Below is a small trained network, with its code and all its weights. Each question gives an input and a class and asks what happens when units are switched off, that is, made to give their printed mean instead of their output.

import numpy as np


def w(rows, s, z=0):
    codes = np.array(rows[::2]) - 128.0
    scale = np.full(codes.shape[1], s)
    scale[-1] = z or s
    return codes * scale


def f(y):
    return y / 2 * (1 + np.tanh(0.7978845608 * (y + 0.044715 * y**3)))


def log_softmax(a):
    a = a - a.max(-1, keepdims=True)
    return a - np.log(np.exp(a).sum(-1, keepdims=True))


def net(x, mask):
    res = np.array(x, float).reshape(1, 7) / 4 @ E
    y = f(res @ A[0][:, :-1].T + A[0][:, -1])
    res = res + np.where(mask, y, B[0][:, -1]) @ B[0][:, :-1]
    return log_softmax(res[-1] @ U[:, :-1].T + U[:, -1])


A, B = {}, {}
E = w([
[98,182,153,123,220,151,82,134,225,73,186],'x0',
[112,158,206,141,119,149,101,33,130,69,145],'x1',
[191,144,131,184,164,130,101,196,153,72,195],'x2',
[254,130,73,68,116,69,153,204,165,212,118],'x3',
[118,61,142,140,128,104,177,97,132,126,109],'x4',
[147,155,127,136,136,85,130,162,96,132,168],'x5',
[108,34,154,55,80,64,219,99,191,84,94],'x6',
],0.0083)
A[0] = w([
[134,185,171,185,100,170,22,126,74,127,203,144],'neuron 0',
[140,49,108,43,10,80,200,110,76,189,62,230],'neuron 1',
[50,112,249,148,163,137,97,61,184,13,189,239],'neuron 2',
[57,86,220,102,110,116,140,63,176,31,170,143],'neuron 3',
[75,106,165,163,137,126,153,122,185,74,75,111],'neuron 4',
[249,153,73,94,141,103,134,252,170,136,141,221],'neuron 5',
[60,138,73,118,101,113,190,122,124,181,1,146],'neuron 6',
[187,159,72,135,169,105,42,161,131,137,191,253],'neuron 7',
[135,184,146,175,132,142,17,192,89,123,174,238],'neuron 8',
[85,65,201,78,122,128,174,74,210,72,113,212],'neuron 9',
[94,210,204,193,172,189,93,55,31,49,135,235],'neuron 10',
[163,50,76,93,67,90,224,94,92,202,64,210],'neuron 11',
],0.0067,0.0025)
B[0] = w([
[127,209,97,183,107,183,219,143,120,111,117,194],'neuron 0',
[180,66,151,76,38,84,172,116,80,196,42,253],'neuron 1',
[151,166,189,114,171,88,96,81,201,30,109,231],'neuron 2',
[160,112,165,115,174,112,107,53,151,133,133,208],'neuron 3',
[152,93,135,74,128,167,108,65,163,110,107,164],'neuron 4',
[239,141,80,124,210,65,141,241,180,219,166,224],'neuron 5',
[76,62,130,49,106,212,33,108,36,179,98,190],'neuron 6',
[130,187,84,148,143,126,109,201,144,101,150,190],'neuron 7',
[124,211,82,190,166,189,145,165,74,114,163,199],'neuron 8',
[148,93,138,2,117,20,111,73,210,119,66,214],'neuron 9',
[72,207,170,190,82,178,171,95,78,15,129,226],'neuron 10',
[90,60,111,53,72,91,230,150,64,225,100,237],'neuron 11',
],0.0067,0.013)
U = w([
[136,43,135,68,47,103,201,145,85,203,45,247],'0',
[222,155,64,116,199,105,143,251,183,192,181,171],'1',
[3,108,104,95,147,189,33,130,125,176,128,2],'2',
[89,195,149,206,128,182,166,126,98,78,150,85],'3',
[134,102,222,79,158,84,131,46,214,86,106,171],'4',
],0.0072,0.00077)

Each question gives the input, the list of numbers given to net, and the class t.
The units are the neurons (one row each of A and B). Each row of codes is followed by its name. A weight is (code - 128) times the scale printed after its matrix; where a second scale follows, it is the last column's (A, B and U).
mask holds one flag per neuron, in row order. A switched-off neuron (its flag False) gives its mean, the last column of its row in B, instead of its output. The means were averaged over made-up inputs and are rounded, as every weight is.
A unit's drop is (log p(t) with every unit on - log p(t) with that unit switched off) / (log p(t) with every unit on - log p(t) with every unit switched off).
The circuit of an input: a set's keep is (log p(t) with only the set's units on - log p(t) with every unit switched off) / (log p(t) with every unit on - log p(t) with every unit switched off). Starting from all 12 units, units are removed one at a time, each time the one whose removal leaves the highest keep (on an exact tie, the one counted first), for as long as the keep stays at least 0.8.
circuit, biggest first: the units of the circuit, biggest drop first
k most important neurons: the k neurons with the biggest drops, biggest first
drop when u is switched off: that unit's drop, to one decimal
input [6,5,4,-4,-4,2,1], class 3: circuit, biggest first -> (neuron 10)
input [6,-2,8,-5,-5,3,4], class 3: circuit, biggest first -> (neuron 8; neuron 10)
input [7,0,7,0,3,3,-6], class 3: 2 most important neurons -> (neuron 10; neuron 0)
input [-7,6,-2,-7,8,-5,7], class 4: 2 most important neurons -> (neuron 2; neuron 3)
input [2,-4,0,0,-5,-8,1], class 1: 3 most important neurons -> (neuron 1; neuron 10; neuron 11)
input [1,-2,2,0,0,-4,2], class 4: 3 most important neurons -> (neuron 11; neuron 1; neuron 5)
input [1,6,1,-5,3,6,-1], class 3: 3 most important neurons -> (neuron 10; neuron 0; neuron 1)
input [3,-3,1,5,1,-4,2], class 1: drop when neuron 5 is switched off -> 0.3
input [-2,8,-6,-3,1,2,6], class 4: drop when neuron 2 is switched off -> 0.1
input [-2,-2,3,5,-6,-6,3], class 1: drop when neuron 5 is switched off -> 1.5
input [-1,8,-8,0,1,-4,-4], class 4: drop when neuron 10 is switched off -> -0.1
